Here is a tiny trained network, its code and every weight. The questions are about switching its units off for an input and a target symbol, where a switched-off unit gives its printed mean instead of its output.

import numpy as np


def w(rows, s, z=0):
    codes = np.array(rows[::2]) - 128.0
    scale = np.full(codes.shape[1], s)
    scale[-1] = z or s
    return codes * scale


def norm(h):
    return h / np.sqrt((h * h).mean(-1, keepdims=True) + 1e-5)


def f(y):
    return np.maximum(y, 0)


def softmax(a):
    e = np.exp(a - a.max(-1, keepdims=True))
    return e / e.sum(-1, keepdims=True)


def log_softmax(a):
    a = a - a.max(-1, keepdims=True)
    return a - np.log(np.exp(a).sum(-1, keepdims=True))


def net(x, mask):
    ids = ['ΘΛΣΩβγδεζμτφψ'.index(c) for c in x.split()]
    T = len(ids)
    res = E[ids] + P[:T]
    u = 0
    for l in range(2):
        r = norm(res)
        for j in range(2):
            rows = slice(4 * j, 4 * j + 4)
            q, k, v = (r @ M[l][rows].T for M in (Q, K, V))
            z = softmax(np.where(np.tri(T) > 0, q @ k.T / 4**0.5, -1e9)) @ v
            o = O[l][rows]
            res = res + np.where(mask[u + j], z, o[:, -1]) @ o[:, :-1]
        u += 2
        y = f(norm(res) @ A[l][:, :-1].T + A[l][:, -1])
        res = res + np.where(mask[u : u + 4], y, B[l][:, -1]) @ B[l][:, :-1]
        u += 4
    return log_softmax(norm(res)[-1] @ U[:, :-1].T + U[:, -1])


Q, K, V, O, A, B = {}, {}, {}, {}, {}, {}
E = w([
[127,152,121,130,146,203,156],'Θ',
[87,141,93,87,135,116,136],'Λ',
[111,102,85,129,155,115,91],'Σ',
[99,99,134,162,80,165,141],'Ω',
[136,110,143,180,119,67,113],'β',
[197,104,129,150,129,135,85],'γ',
[139,154,124,146,180,100,142],'δ',
[114,104,176,120,131,73,141],'ε',
[131,53,166,91,57,110,160],'ζ',
[111,116,103,153,153,122,114],'μ',
[205,150,92,77,123,158,142],'τ',
[141,172,47,138,91,110,89],'φ',
[89,105,82,120,113,97,252],'ψ',
],0.027)
P = w([
[157,2,35,177,190,135,243],'0',
[176,11,104,81,85,72,96],'1',
[144,80,54,189,206,175,224],'2',
[142,52,133,83,75,90,88],'3',
[123,124,66,199,195,177,219],'4',
[133,85,150,94,75,114,89],'5',
[97,151,91,191,183,193,216],'6',
[130,117,165,99,72,139,88],'7',
[91,181,106,205,185,210,208],'8',
[131,169,191,105,62,170,84],'9',
[68,201,105,214,196,203,204],'10',
[119,172,185,109,66,164,71],'11',
],0.0076)
Q[0] = w([
[136,79,151,40,118,189,184],'L0H0',
[97,85,220,101,126,45,146],'L0H0',
[195,87,162,182,65,154,21],'L0H0',
[94,70,167,204,155,184,204],'L0H0',
[57,107,36,83,125,171,112],'L0H1',
[229,153,5,143,108,145,116],'L0H1',
[109,118,90,169,251,223,119],'L0H1',
[170,20,154,125,14,55,112],'L0H1',
],0.025)
K[0] = w([
[159,62,108,79,75,118,182],'L0H0',
[106,72,179,121,109,35,164],'L0H0',
[152,72,147,191,77,164,25],'L0H0',
[107,124,198,222,102,156,182],'L0H0',
[61,164,110,105,53,175,136],'L0H1',
[223,195,78,157,92,170,91],'L0H1',
[61,179,115,179,167,216,94],'L0H1',
[168,1,88,80,88,114,143],'L0H1',
],0.028)
V[0] = w([
[135,97,88,177,92,127,138],'L0H0',
[145,170,198,154,116,87,95],'L0H0',
[105,94,140,108,253,125,163],'L0H0',
[164,72,143,160,101,122,26],'L0H0',
[145,157,155,125,127,127,127],'L0H1',
[109,146,138,122,107,151,112],'L0H1',
[153,121,151,120,134,101,125],'L0H1',
[145,97,109,123,165,104,143],'L0H1',
],0.016)
O[0] = w([
[98,152,127,177,114,117,89,192],'L0H0',
[205,166,174,104,132,146,149,2],'L0H0',
[50,57,201,76,144,81,202,186],'L0H0',
[163,163,190,92,163,125,3,57],'L0H0',
[125,137,162,108,157,162,120,96],'L0H1',
[90,144,141,139,161,129,108,109],'L0H1',
[156,137,128,101,141,163,157,93],'L0H1',
[168,112,108,118,75,111,161,158],'L0H1',
],0.011,0.0078)
A[0] = w([
[178,139,213,122,12,100,152,4],'L0N0',
[141,160,73,111,180,59,242,68],'L0N1',
[230,147,252,210,217,27,142,69],'L0N2',
[88,107,52,145,50,182,137,27],'L0N3',
],0.019,0.0031)
B[0] = w([
[77,105,128,135,184,187,162,178],'L0N0',
[107,203,82,72,133,73,45,238],'L0N1',
[39,107,136,124,58,46,251,185],'L0N2',
[80,116,166,56,90,124,167,249],'L0N3',
],0.019,0.015)
Q[1] = w([
[117,89,190,176,83,87,107],'L1H0',
[42,129,26,196,170,115,115],'L1H0',
[135,57,153,90,197,162,57],'L1H0',
[151,109,59,136,96,208,112],'L1H0',
[6,220,149,103,116,213,119],'L1H1',
[176,65,214,107,58,163,141],'L1H1',
[69,5,21,176,196,174,155],'L1H1',
[145,154,116,155,84,148,75],'L1H1',
],0.022)
K[1] = w([
[125,118,164,180,120,73,111],'L1H0',
[92,251,201,140,145,175,133],'L1H0',
[156,64,159,104,150,151,56],'L1H0',
[185,99,91,176,108,181,107],'L1H0',
[19,215,155,74,103,173,138],'L1H1',
[107,18,107,97,86,107,114],'L1H1',
[228,144,205,185,113,205,173],'L1H1',
[97,97,113,136,102,138,68],'L1H1',
],0.023)
V[1] = w([
[85,70,152,121,129,141,108],'L1H0',
[120,81,64,122,54,76,118],'L1H0',
[142,133,141,98,179,74,161],'L1H0',
[165,86,94,109,79,164,189],'L1H0',
[130,182,250,149,109,93,105],'L1H1',
[113,126,107,175,106,48,132],'L1H1',
[75,173,96,219,126,168,113],'L1H1',
[191,123,77,122,72,98,90],'L1H1',
],0.022)
O[1] = w([
[99,178,173,95,172,184,95,181],'L1H0',
[210,84,196,152,106,237,83,254],'L1H0',
[183,83,140,106,210,105,70,163],'L1H0',
[239,169,154,196,124,129,214,128],'L1H0',
[12,66,158,104,112,5,108,58],'L1H1',
[172,211,111,254,123,57,164,163],'L1H1',
[102,53,135,174,82,217,111,91],'L1H1',
[84,248,77,142,50,139,78,56],'L1H1',
],0.012,0.017)
A[1] = w([
[59,132,108,186,195,166,179,50],'L1N0',
[102,107,159,186,135,150,166,76],'L1N1',
[80,144,142,189,168,108,94,2],'L1N2',
[114,124,1,192,198,103,81,143],'L1N3',
],0.04,0.0049)
B[1] = w([
[119,107,94,173,193,186,88,254],'L1N0',
[93,136,112,105,111,93,90,248],'L1N1',
[75,192,175,115,151,146,197,176],'L1N2',
[163,2,70,144,108,144,74,205],'L1N3',
],0.037,0.0088)
U = w([
[153,70,203,59,76,173,184,152],'Θ',
[148,224,80,23,130,135,51,46],'Λ',
[57,143,157,118,92,112,2,5],'Σ',
[98,167,116,169,30,195,130,125],'Ω',
[110,135,181,159,69,54,102,242],'β',
[195,165,201,128,157,114,41,156],'γ',
[176,146,130,91,225,52,124,153],'δ',
[76,66,142,220,115,106,222,75],'ε',
[144,199,51,147,235,177,126,207],'ζ',
[96,210,194,142,148,153,147,69],'μ',
[193,140,105,152,118,151,211,214],'τ',
[192,66,62,119,99,89,84,153],'φ',
[128,136,66,90,76,139,202,46],'ψ',
],0.0088,0.0026)

Each question gives the input, a string of symbols that net reads in full, and the target symbol t.
The units are the heads (4 rows each of Q, K, V and O) and the neurons (one row each of A and B). Each row of codes is followed by its name. A weight is (code - 128) times the scale printed after its matrix; where a second scale follows, it is the last column's (O, A, B and U).
mask holds one flag per unit, layer by layer, with each layer's heads first. A switched-off unit (its flag False) gives its mean, the last column of its rows in O or B, instead of its output. The means were averaged over made-up inputs and are rounded, as every weight is.
A unit's drop is (log p(t) with every unit on - log p(t) with that unit switched off) / (log p(t) with every unit on - log p(t) with every unit switched off).
The circuit of an input: a set's keep is (log p(t) with only the set's units on - log p(t) with every unit switched off) / (log p(t) with every unit on - log p(t) with every unit switched off). Starting from all 12 units, units are removed one at a time, each time the one whose removal leaves the highest keep (on an exact tie, the one counted first), for as long as the keep stays at least 0.8.
units of the circuit, in order: the units of the circuit, biggest drop first
unit that matters most: the unit with the biggest drop
k most important neurons: the k neurons with the biggest drops, biggest first
k most important neurons of layer l: the k neurons of layer l with the biggest drops, biggest first
heads that matter: for each layer, one digit per head in row order, 1 if its drop is at least 0.15 and else 0, layers parted by /
input ψ Ω ζ Ω Θ τ Θ τ τ ε, target ε: unit that matters most -> L0H0
input β ε Σ β μ, target ε: heads that matter -> 10 / 01
input ε β ζ δ ζ ε ε β Θ δ Σ, target φ: units of the circuit, in order -> [L1N3 L0H0 L0N1 L1H0]
input ψ γ τ μ, target μ: heads that matter -> 10 / 01
input μ φ ψ β Σ Λ δ τ φ ε, target ε: units of the circuit, in order -> [L0N2 L0H0 L0N0]
input δ Θ ψ ζ, target ζ: 2 most important neurons of layer 0 -> [L0N0 L0N3]
input Σ γ Θ μ, target μ: units of the circuit, in order -> [L0H0 L0N3 L1N2 L1H1]
input β Σ Θ τ Ω ζ ψ, target Θ: 2 most important neurons of layer 0 -> [L0N1 L0N0]
input δ Θ δ ζ Σ Θ γ φ φ β μ, target ε: heads that matter -> 11 / 11
input μ ψ δ Σ δ Σ Λ, target φ: heads that matter -> 10 / 11
input β Σ γ Λ ε, target δ: units of the circuit, in order -> [L0H0 L0N3 L0N1 L1H1]
input δ φ δ Θ, target Θ: units of the circuit, in order -> [L0N0 L1N0 L1N1]
input γ Θ β γ Σ Θ δ Ω, target Ω: units of the circuit, in order -> [L0H0 L1H0 L0N1]
input μ Σ μ Ω δ ε Σ ε δ μ τ Λ, target Λ: most important neuron -> [L0N3]
input β β μ δ Λ Σ Θ Θ Λ φ Θ τ, target τ: units of the circuit, in order -> [L0H0 L0N1 L1H0]
input μ Σ Λ ζ τ ε τ Θ, target Θ: 3 most important neurons of layer 0 -> [L0N3 L0N0 L0N2]
input Ω Θ δ ψ μ, target φ: heads that matter -> 10 / 01
input δ Ω δ δ Θ Σ φ τ μ, target Λ: 3 most important neurons -> [L0N1 L0N2 L0N0]
input δ Λ δ φ, target φ: units of the circuit, in order -> [L0H0 L1N3 L0N3]
input Λ Σ τ Θ Σ β τ Σ Λ ζ β γ, target γ: units of the circuit, in order -> [L0H0]
input φ γ Σ μ ζ Θ μ β μ δ ψ, target φ: heads that matter -> 00 / 10
input ε δ ψ, target φ: heads that matter -> 00 / 11
input Θ Σ δ, target φ: 3 most important neurons -> [L0N1 L1N3 L0N3]
input δ β μ ψ ψ μ γ Θ ψ, target ζ: 3 most important neurons -> [L1N0 L0N2 L0N1]
